Below are the code and all the weights of a small trained network. Each question names an input and a class and asks about switching units off, where a switched-off unit gives its printed mean instead of its output.

import numpy as np


def w(rows, s, z=0):
    codes = np.array(rows[::2]) - 128.0
    scale = np.full(codes.shape[1], s)
    scale[-1] = z or s
    return codes * scale


def norm(h):
    return h / np.sqrt((h * h).mean(-1, keepdims=True) + 1e-5)


def f(y):
    return np.maximum(y, 0)


def log_softmax(a):
    a = a - a.max(-1, keepdims=True)
    return a - np.log(np.exp(a).sum(-1, keepdims=True))


def net(x, mask):
    res = np.array(x, float).reshape(1, 5) / 4 @ E
    u = 0
    for l in range(2):
        y = f(norm(res) @ A[l][:, :-1].T + A[l][:, -1])
        res = res + np.where(mask[u : u + 15], y, B[l][:, -1]) @ B[l][:, :-1]
        u += 15
    return log_softmax(norm(res)[-1] @ U[:, :-1].T + U[:, -1])


A, B = {}, {}
E = w([
[79,130,91,61,103,86,122,139,31,173,166],'x0',
[126,255,81,111,129,33,219,58,170,122,66],'x1',
[197,118,142,75,127,32,12,164,211,82,103],'x2',
[130,102,211,141,119,61,166,142,143,97,133],'x3',
[131,107,146,46,138,144,175,137,116,159,47],'x4',
],0.0066)
A[0] = w([
[141,80,137,99,124,121,159,149,66,167,24,122],'0.n1',
[179,86,121,2,168,165,153,114,149,139,59,1],'0.n2',
[140,142,107,142,91,111,99,121,131,55,143,141],'0.n3',
[37,150,125,59,72,108,101,109,89,188,143,105],'0.n4',
[202,103,119,186,164,178,159,113,221,121,90,35],'0.n5',
[96,148,96,115,132,101,115,93,151,172,111,143],'0.n6',
[158,99,82,143,168,74,60,155,100,69,51,31],'0.n7',
[116,130,55,125,204,159,118,125,147,123,113,121],'0.n8',
[140,147,75,109,158,166,67,93,143,156,106,149],'0.n9',
[123,129,149,168,132,138,72,137,97,120,174,125],'0.n10',
[124,162,91,166,104,57,143,92,137,167,119,114],'0.n11',
[179,145,121,76,41,90,147,133,71,99,204,148],'0.n12',
[89,141,80,170,135,107,98,88,115,116,205,158],'0.n13',
[106,114,200,105,133,101,159,99,137,97,147,19],'0.n14',
[97,140,139,169,128,112,126,140,129,152,79,89],'0.n15',
],0.0086,0.0018)
B[0] = w([
[184,168,155,216,180,123,55,98,140,139,117,229],'0.n1',
[152,111,184,134,204,146,82,97,55,155,97,228],'0.n2',
[133,153,155,95,172,107,137,98,78,131,3,194],'0.n3',
[196,127,158,138,120,91,130,124,161,129,147,242],'0.n4',
[203,156,112,102,154,137,162,169,157,169,207,253],'0.n5',
[125,120,82,99,168,136,144,178,144,177,153,203],'0.n6',
[127,82,40,177,129,78,133,123,101,127,88,216],'0.n7',
[95,150,226,80,78,121,135,112,116,35,123,192],'0.n8',
[120,158,221,57,37,101,167,158,124,71,108,214],'0.n9',
[129,159,139,154,175,143,114,122,168,180,93,214],'0.n10',
[38,98,141,150,206,168,102,166,186,158,145,235],'0.n11',
[254,180,118,116,118,208,163,162,166,165,143,207],'0.n12',
[189,162,194,135,190,128,55,72,112,100,75,220],'0.n13',
[97,184,244,59,85,143,156,184,103,58,115,180],'0.n14',
[149,146,102,64,166,167,105,82,116,103,58,152],'0.n15',
],0.0065,0.0053)
A[1] = w([
[124,217,125,194,118,85,92,196,132,37,177,171],'1.n1',
[118,85,124,74,151,34,132,188,91,113,126,124],'1.n2',
[96,135,166,180,118,173,204,99,29,173,165,177],'1.n3',
[170,40,41,79,103,64,72,151,105,71,97,20],'1.n4',
[98,79,225,170,86,169,79,249,147,95,132,103],'1.n5',
[224,167,120,81,112,150,129,229,149,154,144,79],'1.n6',
[189,150,74,119,40,107,144,112,69,220,184,236],'1.n7',
[136,150,125,151,110,165,189,86,117,154,129,219],'1.n8',
[142,124,226,122,4,136,100,120,112,106,86,163],'1.n9',
[127,21,123,92,149,171,44,152,154,201,169,111],'1.n10',
[96,121,99,2,86,194,84,51,97,151,113,1],'1.n11',
[80,199,182,37,140,64,207,162,168,70,57,242],'1.n12',
[168,90,136,112,141,222,186,100,194,57,95,128],'1.n13',
[42,122,144,189,78,161,78,254,142,170,73,134],'1.n14',
[194,170,197,153,177,170,73,126,140,89,102,255],'1.n15',
],0.0073,0.0011)
B[1] = w([
[167,100,161,101,130,137,129,105,12,208,132,157],'1.n1',
[139,123,43,161,108,123,96,111,132,44,141,149],'1.n2',
[131,85,91,186,100,35,86,86,170,52,80,175],'1.n3',
[98,95,121,220,87,116,158,71,134,33,97,149],'1.n4',
[88,247,116,78,124,146,125,37,138,94,133,176],'1.n5',
[116,124,141,205,96,151,141,182,163,90,200,188],'1.n6',
[168,143,151,116,125,86,134,224,173,121,148,146],'1.n7',
[197,73,79,97,98,115,25,181,141,68,115,156],'1.n8',
[55,177,118,113,88,129,164,90,134,178,173,157],'1.n9',
[160,166,49,102,177,143,218,109,190,242,127,165],'1.n10',
[100,130,217,152,85,131,165,100,108,101,166,141],'1.n11',
[96,125,95,131,101,202,151,78,115,150,174,209],'1.n12',
[207,125,116,103,92,37,70,182,106,152,151,166],'1.n13',
[134,143,2,75,106,141,221,71,98,107,107,144],'1.n14',
[53,68,142,116,117,127,140,179,86,131,93,246],'1.n15',
],0.0078,0.014)
U = w([
[151,64,36,204,68,91,90,84,172,35,32,139],'0',
[90,190,53,93,214,196,178,64,213,206,126,148],'1',
[229,160,162,145,103,114,125,233,165,142,177,140],'2',
[147,129,211,161,202,147,69,81,49,179,30,128],'3',
[64,171,194,94,6,143,183,96,91,65,142,120],'4',
[23,58,137,121,108,136,137,193,138,117,127,103],'5',
[37,26,98,54,172,73,85,146,166,131,186,9],'6',
],0.011)

Each question gives the input, the list of numbers given to net, and the class t.
The units are the neurons (one row each of A and B). Each row of codes is followed by its name. A weight is (code - 128) times the scale printed after its matrix; where a second scale follows, it is the last column's (A, B and U).
mask holds one flag per neuron, layer by layer. A switched-off neuron (its flag False) gives its mean, the last column of its row in B, instead of its output. The means were averaged over made-up inputs and are rounded, as every weight is.
A unit's drop is (log p(t) with every unit on - log p(t) with that unit switched off) / (log p(t) with every unit on - log p(t) with every unit switched off).
The circuit of an input: a set's keep is (log p(t) with only the set's units on - log p(t) with every unit switched off) / (log p(t) with every unit on - log p(t) with every unit switched off). Starting from the 12 units with the biggest drops (on a tie, the unit counted first), units are removed one at a time, each time the one whose removal leaves the highest keep (on an exact tie, the one counted first), for as long as the keep stays at least 0.8.
units of the circuit, in order: the units of the circuit, biggest drop first
unit that matters most: the unit with the biggest drop
k most important neurons: the k neurons with the biggest drops, biggest first
drop when u is switched off: that unit's drop, to one decimal
input [-4,-4,-2,-6,-3], class 4: units of the circuit, in order	0.n9, 0.n8
input [4,3,-6,-6,4], class 0: units of the circuit, in order	1.n3, 1.n8
input [-6,-8,3,-6,-7], class 1: 2 most important neurons	1.n10, 1.n5
input [3,-4,3,-7,3], class 4: unit that matters most	0.n9
input [-6,-2,4,8,6], class 4: 2 most important neurons	0.n14, 1.n5
input [8,-6,7,-4,8], class 2: 2 most important neurons	0.n12, 1.n3
input [8,0,0,-3,-8], class 2: 2 most important neurons	0.n12, 0.n4
input [1,2,2,5,-4], class 4: 4 most important neurons	0.n14, 0.n1, 1.n12, 0.n2
input [3,-1,8,6,-1], class 0: 3 most important neurons	0.n7, 1.n2, 0.n9
input [4,2,1,-4,-1], class 2: 2 most important neurons	0.n12, 0.n4
input [-3,8,0,8,4], class 1: 4 most important neurons	1.n12, 0.n11, 0.n9, 0.n8
input [-1,6,3,4,8], class 3: 2 most important neurons	0.n2, 0.n1
input [8,5,7,-3,2], class 2: 4 most important neurons	0.n12, 1.n3, 1.n7, 0.n6
input [-2,4,-4,-6,-4], class 4: unit that matters most	0.n8
input [-3,-7,8,1,-1], class 0: units of the circuit, in order	1.n4, 0.n7
input [-8,3,7,-3,8], class 2: 3 most important neurons	0.n5, 1.n3, 1.n6
input [-5,1,-6,1,-7], class 3: units of the circuit, in order	0.n13, 1.n1
input [-4,4,6,-7,6], class 4: 4 most important neurons	0.n9, 0.n8, 1.n3, 1.n12
input [7,-4,-4,5,-7], class 2: units of the circuit, in order	0.n12, 1.n7
input [-3,-8,2,2,5], class 1: units of the circuit, in order	1.n10
input [2,-3,0,-4,-6], class 3: 2 most important neurons	0.n13, 0.n10
input [-5,-3,-5,-2,1], class 0: 2 most important neurons	1.n3, 0.n12
input [2,-5,2,-8,1], class 4: units of the circuit, in order	0.n9, 1.n11
input [-3,4,3,6,-5], class 4: units of the circuit, in order	0.n14, 1.n12
input [-4,-3,8,4,3], class 0: drop when 0.n7 is switched off	0.2
input [2,2,7,-8,-3], class 4: drop when 0.n8 is switched off	0.6
input [0,0,-2,6,8], class 3: unit that matters most	0.n1
